Below are the code and all the weights of a small trained network. Each question names an input and a class and asks about switching units off, where a switched-off unit gives its printed mean instead of its output.

import numpy as np


def w(rows, s, z=0):
    codes = np.array(rows[::2]) - 128.0
    scale = np.full(codes.shape[1], s)
    scale[-1] = z or s
    return codes * scale


def norm(h):
    return h / np.sqrt((h * h).mean(-1, keepdims=True) + 1e-5)


def f(y):
    return np.maximum(y, 0)


def log_softmax(a):
    a = a - a.max(-1, keepdims=True)
    return a - np.log(np.exp(a).sum(-1, keepdims=True))


def net(x, mask):
    res = np.array(x, float).reshape(1, 6) / 4 @ E
    u = 0
    for l in range(3):
        y = f(norm(res) @ A[l][:, :-1].T + A[l][:, -1])
        res = res + np.where(mask[u : u + 5], y, B[l][:, -1]) @ B[l][:, :-1]
        u += 5
    return log_softmax(norm(res)[-1] @ U[:, :-1].T + U[:, -1])


A, B = {}, {}
E = w([
[115,148,88,254,52,110,79,165,141],'x0',
[137,118,138,125,117,117,129,106,126],'x1',
[134,118,137,101,102,104,130,136,163],'x2',
[103,162,197,187,72,147,226,193,75],'x3',
[216,248,189,93,144,166,64,116,78],'x4',
[122,150,102,127,115,136,131,109,104],'x5',
],0.007)
A[0] = w([
[126,195,133,33,179,98,3,114,105,179],'L0N1',
[186,172,139,192,54,152,38,146,153,4],'L0N2',
[143,58,15,244,53,89,140,163,135,122],'L0N3',
[212,209,226,93,115,127,191,170,91,47],'L0N4',
[72,11,69,70,140,110,213,152,89,201],'L0N5',
],0.0061,0.0031)
B[0] = w([
[135,132,118,127,158,106,161,98,202,229],'L0N1',
[31,90,149,77,156,11,105,108,69,179],'L0N2',
[170,84,157,166,81,187,113,100,198,235],'L0N3',
[143,87,84,130,128,177,176,153,78,210],'L0N4',
[114,156,138,159,124,71,71,131,64,254],'L0N5',
],0.012,0.0071)
A[1] = w([
[57,90,161,204,89,67,144,161,37,63],'L1N1',
[57,65,102,121,166,96,2,113,146,4],'L1N2',
[190,121,162,174,159,211,129,97,151,245],'L1N3',
[80,104,173,148,47,126,120,133,102,122],'L1N4',
[117,115,135,132,105,63,39,66,74,127],'L1N5',
],0.0075,0.002)
B[1] = w([
[98,248,149,18,129,125,107,70,184,254],'L1N1',
[184,142,51,140,145,80,137,146,9,216],'L1N2',
[94,94,123,143,111,128,121,143,198,186],'L1N3',
[96,167,180,109,81,188,116,175,137,204],'L1N4',
[117,92,112,123,199,83,178,192,101,225],'L1N5',
],0.012,0.0083)
A[2] = w([
[124,128,31,153,116,69,69,161,133,131],'L2N1',
[111,138,71,130,179,65,162,110,137,183],'L2N2',
[135,108,129,177,111,181,231,155,65,112],'L2N3',
[201,36,72,254,55,111,57,103,124,2],'L2N4',
[167,50,80,154,149,168,36,52,111,68],'L2N5',
],0.0076,0.0034)
B[2] = w([
[182,80,42,200,107,143,200,159,59,216],'L2N1',
[86,122,166,171,126,138,55,120,136,254],'L2N2',
[196,93,130,142,108,157,166,113,105,163],'L2N3',
[182,125,131,40,150,244,214,103,77,207],'L2N4',
[149,126,240,36,142,159,138,202,130,170],'L2N5',
],0.011,0.0063)
U = w([
[120,91,78,153,189,6,123,137,58,171],'0',
[179,80,120,94,114,195,218,128,77,255],'1',
[63,233,200,20,112,98,139,119,100,103],'2',
[90,139,184,191,19,150,118,142,211,11],'3',
[134,129,138,80,210,118,115,39,248,14],'4',
],0.013,0.0021)

Each question gives the input, the list of numbers given to net, and the class t.
The units are the neurons (one row each of A and B). Each row of codes is followed by its name. A weight is (code - 128) times the scale printed after its matrix; where a second scale follows, it is the last column's (A, B and U).
mask holds one flag per neuron, layer by layer. A switched-off neuron (its flag False) gives its mean, the last column of its row in B, instead of its output. The means were averaged over made-up inputs and are rounded, as every weight is.
A unit's drop is (log p(t) with every unit on - log p(t) with that unit switched off) / (log p(t) with every unit on - log p(t) with every unit switched off).
The circuit of an input: a set's keep is (log p(t) with only the set's units on - log p(t) with every unit switched off) / (log p(t) with every unit on - log p(t) with every unit switched off). Starting from the 12 units with the biggest drops (on a tie, the unit counted first), units are removed one at a time, each time the one whose removal leaves the highest keep (on an exact tie, the one counted first), for as long as the keep stays at least 0.8.
units of the circuit, in order: the units of the circuit, biggest drop first
unit that matters most: the unit with the biggest drop
top k neurons: the k neurons with the biggest drops, biggest first
k most important neurons of layer l: the k neurons of layer l with the biggest drops, biggest first
drop of u: that unit's drop, to one decimal
input [2,8,-6,0,8,-7], class 0: top 3 neurons : (L0N2, L1N1, L0N1)
input [8,-1,-2,-3,-6,-1], class 1: units of the circuit, in order : (L2N4)
input [1,-7,-6,2,0,0], class 3: top 2 neurons : (L0N5, L0N2)
input [6,-8,2,0,5,1], class 0: top 3 neurons : (L0N2, L1N2, L1N5)
input [8,1,-8,-7,-1,-3], class 1: top 2 neurons : (L0N3, L2N4)
input [0,4,-8,-2,5,-6], class 4: top 2 neurons : (L0N5, L0N1)
input [3,-5,-6,-4,0,-5], class 1: units of the circuit, in order : (L1N1, L2N4)
input [6,-2,-6,1,-4,5], class 3: top 4 neurons : (L0N3, L1N2, L1N4, L1N3)
input [2,-4,-4,-2,-1,-1], class 1: units of the circuit, in order : (L2N4, L0N3)
input [-5,-8,8,1,-8,0], class 2: top 3 neurons : (L1N1, L0N1, L1N4)
input [2,5,2,5,0,-8], class 3: top 2 neurons : (L0N5, L0N3)
input [-6,2,6,1,-7,-4], class 2: top 3 neurons : (L1N1, L0N1, L0N2)
input [-1,-4,-6,-7,3,7], class 4: top 4 neurons : (L0N1, L0N5, L0N2, L1N5)
input [2,-4,2,5,-6,-6], class 3: top 2 neurons : (L0N3, L0N2)
input [7,-2,1,-3,-4,-3], class 1: top neuron : (L0N3)
input [6,-6,-1,-4,0,7], class 1: top 2 neurons : (L0N3, L0N5)
input [0,-5,3,7,-8,1], class 2: 2 most important neurons of layer 1 : (L1N1, L1N3)
input [5,-8,4,-1,0,1], class 1: 2 most important neurons of layer 1 : (L1N2, L1N1)
input [1,-2,2,4,-6,8], class 3: drop of L0N2 : 0.5
input [8,-7,-6,-2,-6,5], class 1: unit that matters most : L0N3
input [4,-3,-4,7,-2,-4], class 3: drop of L0N3 : 0.9
input [-8,8,4,0,-2,4], class 0: drop of L0N5 : 0.2
input [-6,-1,-3,0,2,2], class 4: 2 most important neurons of layer 2 : (L2N1, L2N4)
input [-6,4,0,-3,1,0], class 4: 2 most important neurons of layer 0 : (L0N1, L0N2)
